Below are the code and all the weights of a small trained network. Each question names an input and a class and asks about switching units off, where a switched-off unit gives its printed mean instead of its output.

import numpy as np


def w(rows, s, z=0):
    codes = np.array(rows[::2]) - 128.0
    scale = np.full(codes.shape[1], s)
    scale[-1] = z or s
    return codes * scale


def f(y):
    return np.maximum(y, 0)


def log_softmax(a):
    a = a - a.max(-1, keepdims=True)
    return a - np.log(np.exp(a).sum(-1, keepdims=True))


def net(x, mask):
    res = np.array(x, float).reshape(1, 4) / 4 @ E
    y = f(res @ A[0][:, :-1].T + A[0][:, -1])
    res = res + np.where(mask, y, B[0][:, -1]) @ B[0][:, :-1]
    return log_softmax(res[-1] @ U[:, :-1].T + U[:, -1])


A, B = {}, {}
E = w([
[200,99,185,80,101,167,121],'x0',
[113,167,104,105,42,172,165],'x1',
[130,128,127,130,129,128,131],'x2',
[147,250,145,155,160,128,88],'x3',
],0.015)
A[0] = w([
[160,70,160,128,219,98,99,133],'neuron 0',
[92,169,138,133,212,67,114,187],'neuron 1',
[231,124,206,79,122,148,107,13],'neuron 2',
[69,130,65,147,126,110,126,211],'neuron 3',
[158,71,152,138,227,110,106,207],'neuron 4',
[116,121,113,90,93,141,167,148],'neuron 5',
[167,128,166,118,133,139,102,209],'neuron 6',
[134,108,143,100,83,130,143,145],'neuron 7',
[164,127,114,148,136,141,157,147],'neuron 8',
[30,135,30,167,114,89,145,81],'neuron 9',
[144,133,112,150,134,124,122,177],'neuron 10',
[136,81,141,132,96,158,118,126],'neuron 11',
[79,154,113,135,155,134,109,130],'neuron 12',
[96,201,79,119,9,158,154,168],'neuron 13',
[106,134,132,150,163,106,116,152],'neuron 14',
[116,133,114,114,93,102,132,167],'neuron 15',
[139,76,118,135,99,159,146,152],'neuron 16',
[89,7,93,136,113,123,150,230],'neuron 17',
[124,169,110,128,85,124,160,46],'neuron 18',
[187,249,156,133,124,131,100,105],'neuron 19',
[101,165,112,169,219,100,101,177],'neuron 20',
[97,27,89,130,123,100,148,56],'neuron 21',
[146,69,172,129,216,91,97,237],'neuron 22',
[160,63,166,135,219,94,105,42],'neuron 23',
[107,141,128,175,166,137,129,155],'neuron 24',
[137,160,134,166,125,179,135,105],'neuron 25',
[45,142,64,153,126,97,152,157],'neuron 26',
[161,225,158,125,123,138,98,182],'neuron 27',
[142,106,143,98,28,143,140,149],'neuron 28',
[142,84,139,117,58,148,146,144],'neuron 29',
[166,213,159,136,119,137,111,2],'neuron 30',
[235,118,209,88,122,158,101,186],'neuron 31',
],0.011,0.008)
B[0] = w([
[103,127,217,108,98,123,147,218],'neuron 0',
[169,141,34,121,163,104,98,232],'neuron 1',
[46,118,138,153,81,174,172,186],'neuron 2',
[97,122,101,154,99,160,150,205],'neuron 3',
[75,119,146,157,86,168,171,239],'neuron 4',
[125,135,88,142,139,125,114,173],'neuron 5',
[161,138,126,118,148,96,101,192],'neuron 6',
[144,130,82,128,149,115,123,171],'neuron 7',
[129,132,112,112,127,128,119,139],'neuron 8',
[129,124,236,105,108,125,139,205],'neuron 9',
[132,125,103,129,145,126,106,160],'neuron 10',
[133,136,98,137,148,104,120,168],'neuron 11',
[142,121,93,137,135,132,135,170],'neuron 12',
[132,114,222,107,131,106,127,228],'neuron 13',
[152,138,94,123,147,127,126,176],'neuron 14',
[126,129,106,142,129,128,133,157],'neuron 15',
[154,139,87,132,147,113,101,182],'neuron 16',
[148,136,252,95,128,108,129,252],'neuron 17',
[85,118,115,128,108,153,131,147],'neuron 18',
[59,99,207,130,77,160,169,225],'neuron 19',
[180,130,31,129,159,112,96,237],'neuron 20',
[68,134,116,147,88,163,143,191],'neuron 21',
[68,127,105,159,95,172,158,252],'neuron 22',
[168,135,191,101,142,108,105,197],'neuron 23',
[140,123,90,134,147,124,105,177],'neuron 24',
[111,124,157,116,122,132,136,151],'neuron 25',
[74,121,201,133,93,159,153,205],'neuron 26',
[99,130,78,159,109,157,142,225],'neuron 27',
[160,138,56,136,156,115,114,199],'neuron 28',
[163,134,70,135,161,127,106,191],'neuron 29',
[160,116,212,103,141,99,137,170],'neuron 30',
[154,131,198,101,144,90,112,235],'neuron 31',
],0.022,0.015)
U = w([
[58,125,116,183,68,200,176,1],'0',
[160,135,213,61,122,96,128,242],'1',
[196,165,11,150,183,111,78,252],'2',
],0.013,0.00064)

Each question gives the input, the list of numbers given to net, and the class t.
The units are the neurons (one row each of A and B). Each row of codes is followed by its name. A weight is (code - 128) times the scale printed after its matrix; where a second scale follows, it is the last column's (A, B and U).
mask holds one flag per neuron, in row order. A switched-off neuron (its flag False) gives its mean, the last column of its row in B, instead of its output. The means were averaged over made-up inputs and are rounded, as every weight is.
A unit's drop is (log p(t) with every unit on - log p(t) with that unit switched off) / (log p(t) with every unit on - log p(t) with every unit switched off).
The circuit of an input: a set's keep is (log p(t) with only the set's units on - log p(t) with every unit switched off) / (log p(t) with every unit on - log p(t) with every unit switched off). Starting from the 12 units with the biggest drops (on a tie, the unit counted first), units are removed one at a time, each time the one whose removal leaves the highest keep (on an exact tie, the one counted first), for as long as the keep stays at least 0.8.
circuit, biggest first: the units of the circuit, biggest drop first
k most important neurons: the k neurons with the biggest drops, biggest first
drop of u: that unit's drop, to one decimal
input [-4,4,8,-1], class 1: most important neuron -> neuron 22
input [1,0,-6,-5], class 1: 2 most important neurons -> neuron 17; neuron 20
input [8,-3,-8,2], class 0: 4 most important neurons -> neuron 2; neuron 17; neuron 22; neuron 13
input [2,-1,1,7], class 0: 3 most important neurons -> neuron 19; neuron 27; neuron 17
input [5,-1,-6,6], class 0: 2 most important neurons -> neuron 27; neuron 2
input [-1,-7,-6,5], class 2: 2 most important neurons -> neuron 20; neuron 1
input [-2,1,-4,-5], class 1: 3 most important neurons -> neuron 17; neuron 22; neuron 27
input [5,-5,-8,2], class 0: 2 most important neurons -> neuron 22; neuron 2
input [3,8,4,8], class 1: 4 most important neurons -> neuron 13; neuron 30; neuron 22; neuron 4
input [0,5,0,-5], class 1: 4 most important neurons -> neuron 17; neuron 20; neuron 13; neuron 1
input [-8,6,0,-5], class 1: 2 most important neurons -> neuron 9; neuron 17
input [5,-1,7,8], class 0: 4 most important neurons -> neuron 27; neuron 2; neuron 17; neuron 19
input [-8,-4,-7,3], class 2: drop of neuron 20 -> 0.8
input [-3,-7,-5,5], class 2: drop of neuron 1 -> 0.6
input [6,-1,-8,2], class 0: circuit, biggest first -> neuron 2
input [-6,3,5,-7], class 1: drop of neuron 9 -> 0.2
